Below is a small trained network, with its code and all its weights. Each question gives an input and a class and asks what happens when units are switched off, that is, made to give their printed mean instead of their output.

import numpy as np


def w(rows, s, z=0):
    codes = np.array(rows[::2]) - 128.0
    scale = np.full(codes.shape[1], s)
    scale[-1] = z or s
    return codes * scale


def f(y):
    return y / 2 * (1 + np.tanh(0.7978845608 * (y + 0.044715 * y**3)))


def log_softmax(a):
    a = a - a.max(-1, keepdims=True)
    return a - np.log(np.exp(a).sum(-1, keepdims=True))


def net(x, mask):
    res = np.array(x, float).reshape(1, 7) / 4 @ E
    y = f(res @ A[0][:, :-1].T + A[0][:, -1])
    res = res + np.where(mask, y, B[0][:, -1]) @ B[0][:, :-1]
    return log_softmax(res[-1] @ U[:, :-1].T + U[:, -1])


A, B = {}, {}
E = w([
[106,146,69,178,124,89,100,169,166,141,128],'x0',
[128,88,168,151,103,254,79,110,103,126,66],'x1',
[149,141,63,125,87,131,177,209,121,106,64],'x2',
[157,113,120,236,94,73,75,155,61,140,130],'x3',
[203,162,51,69,158,66,110,122,152,118,98],'x4',
[87,9,106,127,195,80,168,66,160,156,136],'x5',
[57,174,110,102,28,152,147,207,150,151,125],'x6',
],0.012)
A[0] = w([
[111,72,191,198,126,94,84,105,79,115,137,62],'n0',
[207,108,100,95,125,54,168,143,128,98,164,196],'n1',
[56,104,1,110,73,140,118,156,173,172,87,2],'n2',
[89,197,162,148,66,83,38,151,144,145,226,116],'n3',
[154,223,133,86,68,181,145,182,78,118,14,225],'n4',
[156,130,58,186,118,100,108,158,68,119,200,46],'n5',
[173,92,135,115,224,89,93,30,151,147,139,161],'n6',
[80,53,177,201,70,148,64,122,81,184,175,132],'n7',
],0.0083,0.0046)
B[0] = w([
[37,66,106,140,85,119,118,55,185,48,135,189],'n0',
[135,196,94,129,218,90,94,140,170,139,141,191],'n1',
[163,192,92,54,132,115,141,191,208,227,92,172],'n2',
[137,15,125,125,60,121,31,103,153,143,233,188],'n3',
[224,104,104,99,116,199,59,129,118,143,251,248],'n4',
[114,90,215,139,102,254,117,98,95,154,114,171],'n5',
[182,174,86,153,83,163,44,166,46,124,204,220],'n6',
[77,207,170,120,199,83,235,154,71,74,161,220],'n7',
],0.0081,0.017)
U = w([
[78,125,167,158,162,127,147,100,112,82,140,100],'0',
[166,88,119,167,142,91,151,99,112,50,50,27],'1',
[170,83,72,197,148,116,87,136,146,107,11,115],'2',
[136,156,121,155,73,110,99,165,155,132,109,2],'3',
[133,182,53,128,164,28,156,156,170,120,142,116],'4',
[169,116,98,139,128,137,60,124,124,98,179,202],'5',
[90,149,138,76,118,187,156,132,192,107,138,161],'6',
],0.013,0.007)

Each question gives the input, the list of numbers given to net, and the class t.
The units are the neurons (one row each of A and B). Each row of codes is followed by its name. A weight is (code - 128) times the scale printed after its matrix; where a second scale follows, it is the last column's (A, B and U).
mask holds one flag per neuron, in row order. A switched-off neuron (its flag False) gives its mean, the last column of its row in B, instead of its output. The means were averaged over made-up inputs and are rounded, as every weight is.
A unit's drop is (log p(t) with every unit on - log p(t) with that unit switched off) / (log p(t) with every unit on - log p(t) with every unit switched off).
The circuit of an input: a set's keep is (log p(t) with only the set's units on - log p(t) with every unit switched off) / (log p(t) with every unit on - log p(t) with every unit switched off). Starting from all 8 units, units are removed one at a time, each time the one whose removal leaves the highest keep (on an exact tie, the one counted first), for as long as the keep stays at least 0.8.
circuit, biggest first: the units of the circuit, biggest drop first
k most important neurons: the k neurons with the biggest drops, biggest first
drop of u: that unit's drop, to one decimal
input [4,-4,-5,7,-4,0,7], class 0: 3 most important neurons => (n7 n4 n6)
input [3,4,-8,3,-2,-4,-5], class 0: circuit, biggest first => (n7)
input [-1,0,-8,8,2,7,7], class 0: 2 most important neurons => (n7 n4)
input [2,-5,7,-8,0,-7,-1], class 5: 2 most important neurons => (n4 n7)
input [3,-6,0,-7,-6,-1,-8], class 4: 3 most important neurons => (n4 n3 n5)
input [6,-8,-7,-7,8,3,-7], class 5: 3 most important neurons => (n6 n7 n2)
input [0,6,5,-7,2,-1,1], class 5: 2 most important neurons => (n4 n7)
input [-6,-4,-4,-6,-2,6,0], class 5: 2 most important neurons => (n6 n7)
input [-4,-6,8,-6,-1,-7,-1], class 5: drop of n4 => 3.4
input [-2,5,-2,-6,-2,-5,7], class 5: drop of n4 => 1.2
input [4,-1,-1,6,-6,3,-4], class 0: drop of n2 => 0.0
